Below is a small trained network, with its code and all its weights. Each question gives an input and a class and asks what happens when units are switched off, that is, made to give their printed mean instead of their output.

import numpy as np


def w(rows, s, z=0):
    codes = np.array(rows[::2]) - 128.0
    scale = np.full(codes.shape[1], s)
    scale[-1] = z or s
    return codes * scale


def f(y):
    return np.maximum(y, 0)


def log_softmax(a):
    a = a - a.max(-1, keepdims=True)
    return a - np.log(np.exp(a).sum(-1, keepdims=True))


def net(x, mask):
    res = np.array(x, float).reshape(1, 3) / 4 @ E
    y = f(res @ A[0][:, :-1].T + A[0][:, -1])
    res = res + np.where(mask, y, B[0][:, -1]) @ B[0][:, :-1]
    return log_softmax(res[-1] @ U[:, :-1].T + U[:, -1])


A, B = {}, {}
E = w([
[88,172,250,211],'x0',
[179,138,114,180],'x1',
[160,55,156,125],'x2',
],0.014)
A[0] = w([
[78,94,103,113,133],'N0',
[94,74,79,85,214],'N1',
[135,110,103,184,254],'N2',
[151,136,89,68,122],'N3',
[156,199,117,157,231],'N4',
[173,174,103,107,182],'N5',
[54,173,115,94,128],'N6',
[109,146,248,112,240],'N7',
[98,207,89,116,152],'N8',
[149,222,167,157,233],'N9',
[165,44,108,143,207],'N10',
[80,124,157,42,198],'N11',
[85,114,93,123,82],'N12',
[143,103,89,91,187],'N13',
[169,99,152,206,230],'N14',
[115,118,215,78,138],'N15',
[122,155,160,135,45],'N16',
[69,119,127,133,237],'N17',
],0.013,0.0037)
B[0] = w([
[103,197,84,94,166],'N0',
[165,159,124,43,230],'N1',
[255,132,196,214,173],'N2',
[206,122,109,91,206],'N3',
[174,197,123,156,191],'N4',
[218,127,93,166,175],'N5',
[97,82,63,131,183],'N6',
[46,171,165,104,253],'N7',
[124,193,61,167,190],'N8',
[91,190,145,184,228],'N9',
[135,33,151,131,215],'N10',
[73,114,65,75,200],'N11',
[167,219,105,111,152],'N12',
[173,94,124,75,212],'N13',
[163,154,201,161,199],'N14',
[86,97,148,106,191],'N15',
[106,193,148,104,160],'N16',
[76,153,91,81,175],'N17',
],0.0075,0.013)
U = w([
[102,190,51,231,101],'0',
[205,51,139,127,95],'1',
[56,17,34,251,2],'2',
[179,188,72,141,4],'3',
[148,233,239,107,28],'4',
[2,97,155,55,222],'5',
[209,144,157,249,248],'6',
[130,133,95,37,207],'7',
],0.0082,0.0037)

Each question gives the input, the list of numbers given to net, and the class t.
The units are the neurons (one row each of A and B). Each row of codes is followed by its name. A weight is (code - 128) times the scale printed after its matrix; where a second scale follows, it is the last column's (A, B and U).
mask holds one flag per neuron, in row order. A switched-off neuron (its flag False) gives its mean, the last column of its row in B, instead of its output. The means were averaged over made-up inputs and are rounded, as every weight is.
A unit's drop is (log p(t) with every unit on - log p(t) with that unit switched off) / (log p(t) with every unit on - log p(t) with every unit switched off).
The circuit of an input: a set's keep is (log p(t) with only the set's units on - log p(t) with every unit switched off) / (log p(t) with every unit on - log p(t) with every unit switched off). Starting from the 12 units with the biggest drops (on a tie, the unit counted first), units are removed one at a time, each time the one whose removal leaves the highest keep (on an exact tie, the one counted first), for as long as the keep stays at least 0.8.
circuit, biggest first: the units of the circuit, biggest drop first
k most important neurons: the k neurons with the biggest drops, biggest first
drop when u is switched off: that unit's drop, to one decimal
input [-1,-1,4], class 1: circuit, biggest first : N7; N9; N10
input [3,8,-8], class 6: circuit, biggest first : N2; N7
input [-8,2,8], class 1: circuit, biggest first : N10
input [5,-4,-6], class 0: circuit, biggest first : N8; N6
input [-1,0,1], class 1: circuit, biggest first : N7; N9; N8
input [6,-3,8], class 5: 3 most important neurons : N15; N7; N4
input [-7,1,-8], class 3: 2 most important neurons : N8; N5
input [4,-2,4], class 5: drop when N4 is switched off : 0.3
input [4,-2,2], class 5: drop when N3 is switched off : 0.2
input [3,-5,-6], class 5: drop when N1 is switched off : -0.1
